[  6  13  10   5   5  -2  26 -12  -4 -14   2  13  22  -4  -7  11   4  -3
   2]	<25>
[ -5   9  16  -7 -14  -4  24  -2   0 -25  -3  18 -37  -8   6  12   6  -6
   3]	<25>
[-4 12 17 -5 16 -2 13  2  0 -9  4  1 -8 -9  2 13 -4 -6 -4]	<25>
[ -6  16  25 -13  14  -5  21  -8  -1 -20   0   4 -19 -19   0  21  12  -2
  -3]	<25>
[ -8  12  -2  14  -1   2  28  -1  -7 -15  23  18   2  -4  -1   3   0 -10
   8]	<24>
[ -3  24  -1  12   8  -1  14  -5   8 -17   2  25 -23 -12   4  13   1  -7
  -2]	<25>
[ -2   3  20  15   0   5  23   4   2  -6  -4   4 -12 -10  -7   8   2   4
   4]	<24>
[ -1  10   6   4  -4   2  43   6  -8 -25  -3  10  -7  -7  -3   7   2   0
   2]	<25>
[ -8  22   4   5  -1  -3  46   9  -1 -10   1  17  -1  -8  -2  11   8   1
  -9]	<25>
[ -3  25  12   8  -4   5  35   3  -5  -7  -6  14  -3 -15 -15  10 -21   4
   2]	<25>
[ -3   1  16  -1  -2  -3  16  -4   2 -36  -2   8  22 -16   1   6  -5  -9
   0]	<25>
[ -5  11   9  11  -3  -6  34   4  -5 -12   2  10  -8  -7  -7   5   6  -1
   4]	<24>
[ -3  11  17   7   0  -4  37  -1   0 -13  13   7   7  -2   2   4   5  -8
   1]	<25>
[ 10   9   4  -7  -3   0  31   3   7 -26   6  13 -11   3 -11   7   8  -6
   0]	<25>
[  0   5   6   9   0  -3  24  -5   3 -19  -6   7 -24  -1   4  13  -3  -5
   9]	<25>
[-12   6  30  13   4  -3  36   1  -5 -12   2   3  -8 -21   2  20   2 -12
   8]	<24>
[ -7   3  24  15  -5  -1  41  -8  -9   1  -2  -3   7 -10   2  11   2   2
  16]	<24>
[ -8   4   7  12   2   1  26  -4  -8 -15  -3  13   1  -5  -4 -78   5 -11
  11]	<24>
[-16   7  24  -1   3  -3  25  -5  -7 -11   5 -12  11 -15  -8  14  -1  -2
   2]	<30>
[ -8   8   9   5 -10  -1  19   6   5 -24  -5  14 -31  -8  -4   7  -1   1
  -6]	<25>
[ -1  15  39  -4   4 -11  15  -9   5 -24   8   4   3 -14  16  17   0 -13
   7]	<30>
[-12  14  39 -10   2 -10  35  -1   3 -36   9   8  -4 -16   0  26 -10   3
   1]	<25>
[ -4  10   5   0   1  -7  10   6   2 -42   4  10  -3  -8   2   6  -3  -3
   0]	<25>
[  3  16   2  -6  -1  -5  34   6  -8 -31  -3  12   5  -3  -1  13  -2  -1
  -5]	<25>
[-3  2 21 14  4 -7 16 -5 -5  8 13  1  7 -5  1  1 -2 -5  8]	<24>
[  0   8  13   8  -7   0  31   2  -3 -13   4   8 -13   0  -5   7  16 -13
   0]	<25>
[ -2   9   4   2  -8  -2  26   0  -3 -30   0  27 -25 -17  -5  13  -4   7
  -8]	<25>
[-12   6  18  -5  10  -1  13   4   4 -14   5   3 -15  -4   8  11  -4  -8
   3]	<30>
[ 10  12  27   3  -3  -2  28  -3  -7  -3   4   8  18 -12  -6  16  -1  -3
   0]	<30>
[ -3  11  31  -3  -1  -7  24  -6  -3 -15   8   2   5  -9  -7  17  -4  -9
 -20]	<30>
[ -4   6  -3  -1  -2 -11  18   1   6 -27   4  14  -3  -5  -4   8   0  -4
  -5]	<25>
[  2  23 -24  12  -3  -8  37   3  -8 -17   6  18  22  -4 -13  10   3  -1
   6]	<25>
[  4   7  16  16  -4   2  35  -1  -3  -8  -6  15 -14 -12  -4   4  10  -1
   6]	<24>
[  9  15  12  17   7   9  30  -4  -4 -23   0  18  41 -13  -2   8  -5  -3
   8]	<24>
[  8  12   9  12   0  -2  31   5  -7 -22   3  12   2  -8  -3   7   1   0
   0]	<25>
[ -1   4  29 -16   8  -7  27   0   3 -12   0   1  -9  -5   5  16   3  -8
 -10]	<25>
[ -4  18  11   3   0 -14  10  -1  13 -25   2  16 -19  -5  -4   3   0  -5
   5]	<25>
[ -5   8  28 -11   5   5  23  -5  -6  -9   4   4  20 -22  -5  13 -12  -1
   0]	<30>
[ 7 13 11 15 -4  0 27  1 -5 -2 -5 11  5 -2 -5  7 -1  2  7]	<24>

[  1  -1   2 -10 -11  -8   1   1   2  50   4  -7 -13  -7  48  24   0  24
  25]	<78>
[  1   7   5  -1 -26 -18  -9  -2  -5  52  -8  -9 -17  12  28  -6  -6  12
   7]	<74>
[ -2  -5   4  -7   0 -14   2 -10  11  16   9 -13 -20   9  21  -3   2  16
  15]	<90>
[  7  -4   7 -11 -12  -6   6 -12  -7  -3  -7  11  -8  11  11  -8   0  18
  11]	<90>
[ -3  11 -22  -4   2   9  16  11  -3  96  25  -1   2   5  35  -8  -8 -28
  11]	<78>
[ 4 -2 -6 -7  7 11  4  2 -3  6 15 -7  1  0 10 -2 -8 -3 26]	<90>
[  2   4  -4   6  10   3   8  18  -3  25   8  18 -12  -7   2  -3   6   0
   1]	<93>
[-10   8 -13  -4  -8   4  -3  16   1  42  12  14   0   1  10  -7   6   5
  16]	<79>
[-1 -3  3 -8  3 -1  1  8 -9 39 27  5 -6  6 11 -6 15 25  2]	<72>
[ -4  -8  12  -6 -21 -22 -10  -1   6 -28   2  -9  -5  -2  10   5   0  36
  26]	<74>
[ -2   8  -9   4  -7  -8   9   2  -1  81  -1   1  -9   5  11  -5 -15  -4
  -1]	<93>
[  5  22  15  -7  -7 -23  -8   2   9  21  -6  12 -22  10  20  -6   9  18
   6]	<72>
[  0 -17  -3 -11   6  -2  -9  -1 -13  28   7   2   3   2  10   9  -3  15
  13]	<78>
[ -2  -1 -21 -12   7   6   0  14  -2  57  29   2   4   4  17  -8 -10  -8
  16]	<90>
[  6   7  -4  -7 -12  -3  -7   6  13  14  10  32  -2  -5  12  -2   3   5
   5]	<78>
[ -3  -1   1 -14   6 -24  -4   6   3  34  20  11  -7  10  24   3   7  14
  15]	<78>
[  5  14  18 -11  -1  -7   4  19  12  10  17  -6   6   8  18   2   1   7
   9]	<78>
[  2   0  -7   2  11 -13  -3  28   9  33  18  14  17  -1  12   5   9  12
  16]	<90>
[  2  15  -5   4   4  -4   6  11  -2  55   5  12 -12  -2   6 -96   8  21
  12]	<86>
[ -4  -3   3  -5  -2 -24  -5  -7  72  12  -1  17 -20  14   8   1   0  16
   8]	<72>
[ -5  -1   5  -9   0  -2  -6   7   1  25 -10   6  -4   0  16   9   6   4
  -3]	<78>
[  1   7  -2  -4  11  -5  -3   3   3  35   9 -10 -22   5  19  -3  11  -6
  21]	<90>
[ 1  8 -3 -5  0 -7 -1  3 -3 78 18 -8  6 11 11 -5 -6 -2 12]	<78>
[  0  12 -28   7   5  19   0  15  -8  61  27  14  44  -1   4   4  -1 -24
  36]	<74>
[  4  15 -13   1  -2   3  -2  18  -7  46   4  17  -2  -8  -1 -16   8 -28
   6]	<93>
[  3  -1  -2  -4  14  -5   9  16  10  29  -9  11 -12  -3   4   2  -9   6
  33]	<90>
[  6   9 -15 -15   3   1   5   5  -5  94  24   3  -6  15  30  -3 -16 -15
  21]	<78>
[ -1   9   0  -5   1  -7   7   5  11  43   1 -18 -12  16  32  -7 -10   9
   7]	<78>
[-67  23  -2  -2  -8 -11   4  -3   2  48   3  -4  -7  -3  18  -5  -3   6
  14]	<74>
[ -2   7 -14   1   6  11   8   5   3  25  12   2  11  -3  30  -2  12  -5
  20]	<78>
[  4   1 -15 -11   8   2 -10   8  15  56  11  17   2  15  10  -7  -6   3
  20]	<78>
[12 -4  2 -9 -2 -8  7  3 18 20 11  6 -6 12 22  1  1 13 14]	<90>
[-13  -8  -4   0  -2   8   9   5  -7  10   7  -1   5   7  19   7  -3   6
   1]	<74>
[  5   0 -15  -9  -9 -14  -4  12   1  14   0  -1   3   4   9  -1  -1   7
  16]	<90>
[  8  -7  -2 -11 -13   3   0  -4   5  -7  -3   7   2   0   5   1   3 -10
  11]	<78>
[ -1   6 -12   0 -13  -5  -9   8  -8  69   5   1  -8   0  18   9   4   0
   8]	<86>
[  6   3 -13  -9   0  -8  -1   0  -8  39   9  14  -2  -1  12  -9  10  11
   3]	<93>
[ 3  5  9 -9 -6 -1 -7 20  9 22 32  5  5  6 18 -5  6  6 24]	<90>
[  3  22  -8  -9  -5  -9 -11   9  -3  68   1  11 -21   4  30   2   2  14
  24]	<92>
[  3  24 -30  -3  11  31   0  16   8  96  32  -9  14   3  24 -16  -6 -23
  39]	<78>
[  5  -6 -32  -4   4  -6  -3   1   7  50   5  12   2  -2  11  -5  -3   6
  17]	<92>

[-7 -9  5 12  1  1 -3 -6 -1 -5 -5  1 -1 -9  0 -1  3 -3  5]	[67]
[ -4  -3   4   5   1  -4  -6  -2   1  -3  -4   7   2  -8   2 -14  -4  -1
   0]	[73]
[-24 -13   9  11  -1 -26  20 -12   2 -16 -12 -15   5   0  23  23  15 -12
  -3]	[62]
[ -8 -12   5   9   1  -6   4  -4  -2  -5  -4  -4   2  -5   4   3   1  -1
   1]	[67]
[ -3 -13  11  -7   1   5   4  -1  -4  -6   1   7   2  -6   3   3  -5  -5
   3]	[67]
[ -6  -1   9  15  -2   5 -31 -19  -5  -2   2  16   2 -18 -12 -19   6   1
   1]	[62]
[ -5  -2   5  12   0  -1 -14 -11  -1  -7  -4   8   1 -13  -3  -9   2  -1
   4]	[64]
[ -8 -18   9   4   0  -5  -2 -17   1 -10  -4   2  10  -9   9   3   8  -3
  -1]	[57]
[-1 -4  3  4  3 -4  0 -2  0 -5 -2  4 -4 -5  2  0  0 -2  4]	[64]
[  1 -10   4  -1  -2   1   1  -6  -3  -5  -4   2   2  -4   7   5  -2  -6
   3]	[62]
[ -1  -4   4   3   1   0  -7  -6  -2  -6  -2  12   2 -11   2  -7  -4  -3
   3]	[43]
[ -8 -21   4   3  -1  12   6  -4  -3  -3   5   1   1   4  -1  -1   1   1
   1]	[59]
[ 0 -1  6  4  0 -7 -3 -1  3 -2 -1  2 -4 -8  1 -8 -3  1  4]	[43]
[ -4 -12   9   6  -1   3 -14  -8  -5  -8  -1  10   7 -12   1  -1  -5  -3
   3]	[66]
[ -5  -1   8  11   2  -5 -10  -9   0  -6  -8   6   3 -11   2  -3   0  -3
   1]	[43]
[-11 -19   8   4  -2  13   3 -10  -3 -12   0   5   2  -9   9   3   1 -12
   0]	[72]
[ -3 -14   9  -2  -1  10  -5  -6  -3  -4   1   9   3 -11   4  12  -2  -5
   4]	[72]
[ -5 -10   1   5  -3   4 -14 -11  -4  -3   2   8   5 -10  -4  -2   3   0
   3]	[62]
[ -4 -12   5   6  -1   2  -2  -4  -4  -3  -2   3   1 -11  -2  -6  -2   0
   3]	[66]
[ -6 -21   6   3   0   5  -2  -5  -4  -6   4  11   5 -12  -2   1   1  -3
   1]	[72]
[-12  -2   6  15   1  -8  -8 -18   0  -7  -7   4   4 -13   7  -6   3  -2
   0]	[43]
[-1  2  3 14 -1 -3 -3 -1 -1 -6  5 -2  0 -6 -7 -6  4  4  3]	[73]
[ -7 -13   7   8   2  -3   3  -1  -3  -4  -1  -1   1  -7   4   3   0  -2
   3]	[61]
[  1   2   6  11   5   2 -18  -9  -4  -8   0  12   2 -17   4  -9  -7  -3
   6]	[73]
[ -9 -13   8   7   1  -4  -1  -7   3 -10  -6   7   3  -7   9   4   0  -8
   2]	[66]
[  2   7   3   7   2   1 -19 -10  -2   1 -35  17  -1 -17  -5  -9   2  -3
   5]	[73]
[  0  -3   5   6  -1   3  -7  -4  -2  -9   0  11   3 -10   2 -10  -4  -1
   1]	[43]
[-11  -7   7   9  -3  -5   6  -7  -1  -4   0  -7   2  -4   6   5   9  -3
  -2]	[67]
[ -8 -12   4   2  -1   7  -5  -7  -3  -5   2   4   0  -6  -5  -2   1  -2
   0]	[62]
[ -5 -12   2   7   3  -1   1  -3  -3   4 -14  -1   2 -10   2  -3   3   3
   1]	[66]
[-6 -9  8  5  0  2 -6 -8 -3 -7  7  7  3 -9  4  1 -1 -4  0]	[62]
[-14 -22   7  11 -13   2   2 -10  -2  -6   3   1   4 -11   1   1   1  -3
   3]	[59]
[ -4 -10   3   4   0   3   0  -4  -4  -4   0   2   5  -8   0  -1  -4  -4
   4]	[44]
[-6 -9  7 -2  0 11 -5 -4 -3 -9  2 12  1 -7  0  2 -3 -5  1]	[57]
[ -5 -12   6   3  -2   0   6   2  -4  -7   0   1   1  -4   2   0  -2  -1
   4]	[44]

[ 2  4  2  0  2 -1  4  6 -1 -2  1  5 -1  1 -2 11 -1 -3 -9]	teko
[ 19   5  36   2   1   0   5  -2 -14   0   2   9   0  -4   1  -1 -16 -12
   6]	dat
[  3   3  22  -3   2   4  -3  -9 -15 -14  -1 -10   2  13   4  -5   2 -13
  15]	Ped
[ 14 -19  24  -4   2  -3   2  -1 -10  -2  -1   8   1  -3  -4  -3 -15  -9
  21]	dat
[  5  15  16   3  -5   1   6   1  -5 -10  -7  10  -8   2   2   5   1  -6
  -9]	teko
[15 -8  3 -1 10  3  6  5 -6  6 13  5  3  5  4  0 -1 -7 -1]	dat
[-12   5 -43  13   1  -4  -1  -3  33  -5  -1   2   7   3   0  -9   3  23
 -13]	Ped
[ 22 -17  23  -2   8  -2  15   8 -12  15  12  27  -3  -4  -2   4 -12  -3
  -9]	dat
[  1  -9 -15  -4   7   3   5   2  -3  14  -2   3  -4   3   1  -7  -3  -2
   1]	Ped
[ -3   9  -3   2  -3   9   1   3  10  -8  -4   6   0  -1  -7  -2   3  10
 -10]	dat
[ -7  -6   8   1  -3   7  -9  -7   1 -12   3 -23   6   2   0  -8   3  -7
  18]	teko
[-74  35 -80  19 -17   6 -11   2  75   5  -8 -26   9   9  -5  -9  35  72
 -33]	Ped
[  4 -12   5  -1   6   5  -2   8  -3   7   6  -2   8   5   5  -2  -3 -11
   6]	teko
[12 -5  4 -1  6  5  7  0  5 -2 -4 13  3 -7  3 -5  2  6 -5]	teko

[-11   2  18  15   2   3   5  -6   7   0   2 -23   6  -3   2  -5   5  10
 -42]	Somus
[-21   3   9   7  -9   4 -14   1  18   7  -3 -12   1  13  -9   3  12  -7
 -45]	Gof
[ -6  -1  24   6 -14  15 -21  -4  28   5 -20   8  -6  18  -8  -3   4  -5
 -18]	Gof
[  6   1   4   0   2  10  -1   1   9   1   2 -20   2  15  -2   7  11   0
 -50]	dil
[-10  -4  15   6 -10  21  -9 -10  13   6   4  -1   2  13 -10  -5   5  -5
 -38]	Gof
[  3   3  13  -9 -12  24 -17  -5  21 -19 -10  13  -9  17 -12   2  12  -2
 -15]	gamu
[  0  13   9   0 -16   7  13 -15   2   5  14   5  20 -21   5  -8  -2   3
 -51]	Mafi
[ -2  -7  13  -5 -10  13  11  -8   8   0  -7 -14   5   8  -4   5   9   2
 -26]	Zim
[-10   5   9   5  -6  13  23 -10  15  -1  -8 -23   6  31  -5   2  -2   7
 -20]	Zim
[  6   0  21  -6  16  17  -8 -13   8   5  -9  -4   0  -6   3   5  12   1
 -49]	dil
[  7  -1  10   0  -6  10  14  -8  14  -9   1  -6  13   6   3   9   4  -6
 -53]	dil
[ -8   7  17  -3   3   3 -28  -1   1  -2 -11 -13   2 -17   8   0  12  11
 -43]	Mafi
[-28  18   7   7  -3   2 -22  -3   9   3   0 -16   0  14  -5   2  10  -1
 -16]	Mafi
[-10   4   9   2  -8   9   1 -20  17  10  -1 -13   2  20  -9   3  -1 -11
 -33]	Gof
[  3   0  18   6  -4  13  10  -7  10  -1   4 -15   1  -8   2  -4 -35   3
 -37]	Somus
[-13  19  11  -8   0   7  -3  -8  10  -3  -9 -14 -11   7  -5   5   8   2
 -19]	Somus
[  8   2  13   3 -17  12   8  -9  12   7 -17 -13   6  23  -3   2   1  -2
 -32]	Zim
[ -4 -12  16   3 -15   9 -48   5  32   5  -3  -3 -29  53 -21   2  10 -17
 -10]	Zim
[ -3  10  14   6   7  11   2 -10   5  -2  -1 -25  12   0   0  -3  12  14
 -40]	Somus
[-12  13  17   4   8  10  19 -14   1   8  -1 -18  23 -28   2  -3   4  14
 -43]	Somus
[ 12   8  16   7  -5   8  31  -9  -9   3   4  -8  26 -34 -10 -12  -6   3
 -55]	mado
[-25  -1   9   6  -7   8   3  -4  14   5  -3  -8   4   3  -8  -1   4 -16
 -46]	Gof
[-11   3  11   4   0  -3 -15  -3   6   1  -2 -13   9   1   0   0   7   4
 -37]	Gof
[  0   3  17   0  -6  16   3  -2  13   5   6  -8 -10  12 -11 -10   2   1
  -9]	mado
[ -3  -1  11   5  -8  10 -28   2  18  54  24   9  -7  26 -13  -4   0 -13
 -24]	mado
[-17  -3   7   6 -14   7  -5  -4  15   7  -2  -5 -12   3 -11  -5   0   4
 -25]	Gof
[  4  12   0  -5 -16   5  55  -5   2   4  -6 -23 -12  14  -1   2  11  -3
   8]	gamu
[-22 -18   9   4 -11  11  -1  -5  21   6   1  -1  23  -4  -3  -6   1  -4
 -28]	Gof
[  1 -21  24  15  -3  16 -23   4  26   7   2   3   9   1  -8  -8   2   6
 -21]	Gof
[ -6   0  19   4 -13   7  -1  -6   5   4  -5  -7   3   5  -2  -4   6   3
 -25]	Gof
[-14  -8  15   1 -16  17  -5  -5  26   4  -1 -19   4  27  -6   8  27  -2
 -36]	Gof
[-23  -5  10  -2 -12   5 -11   0  25   8  -6  -4  -7  12 -13   1  11  -7
 -26]	Gof
[-23   8  -5   6  -8   4   9  -3  12   1   3 -22  15  12  -6   0  -4  -4
 -31]	Gof
[-10   8  15   1  -1  14  -1  -9  11   1  -8  -8   4   1  -3   2  20   7
 -28]	Somus
[ -8  -1  20   5 -10   2 -18  -7  22  17   5   1   2  13 -11  -7   5   2
 -17]	Gof
[-12   2  12   0  -7  10   7   1  10   0  -7  -3  -2   6  -8   1  11  -7
 -27]	Gof
[-12   1  16   7  -5  16 -17   1  27   5   9   0 -12  32 -16  -7   6   0
  -3]	Gof
[-15 -10   8  10   2  11  -8  -3  16   6   1  -4  10  -4  -8  -3  -1   2
 -35]	Gof

[  3  14   3   8  -7   9  -3  16  16 -17 -19  13   0   1  17  -3 -32  -6
  -1]	[272]
[ 11  22  -1   6 -13  21   5  26  -9 -16   9  -8   6   1   6 -10  11  -1
   1]	[273]
[  7  15  -8   9  -5  29  -1  15  -5 -15  -1  -3  -2   2   6  -9 -16  -4
  -7]	[280]
[-11  19   5   6 -10  16  -8   8  -4 -16 -17   3  -7  -3  14  -6 -17   0
  -3]	[280]
[  8   5  -7  -1  -2   9  -8  16   2 -11  -1  -6  -6   3  15  -9 -21  -6
  -6]	[277]
[ 12   5   4   5  -4  15  -8  12  -2 -39  -6   1 -10  -2  14   0 -15 -16
   3]	[272]
[  4  16   8  10  -6  11  -2  21  -5 -17   4  -6   2  16   4 -17  -2  -1
 -11]	[273]
[  2  13  -3   0  -7   2   2  20  -2 -17   9  -1  -4  -3  17 -19  -3  13
   1]	[273]
[  3  15  10   6   1   9  -1  17 -10 -15  -7  -3 -13   1   2  -5 -25  -2
   3]	[277]
[  9   9 -11   3  -6  20  -3  24  -3 -18  -4  -7   1  -7   7 -16  -4  -6
   2]	[274]
[ 13  16   0   0  -8  15  -3  17  -4 -21 -29  -8  -5  -2  13 -13 -14 -11
   1]	[277]
[  8  14  -2   7  -6  -2 -10  11  -5 -28 -26  22  -8 -17  18  -7 -17 -12
   0]	[277]
[  9   2 -10  -2 -31   5  -4  22   0 -18 -15   3  -8  -2  15  -9 -25  -3
  -6]	[272]
[  8  25  -3  19 -13  20   0  21  -2 -28   0   4   3  -3  22 -14  -7  -8
  -2]	[273]
[  8  15   0   5 -12   4   1  24  -1 -14  -6  -6  -7  -3  17  -6 -23  -2
  -5]	[284]
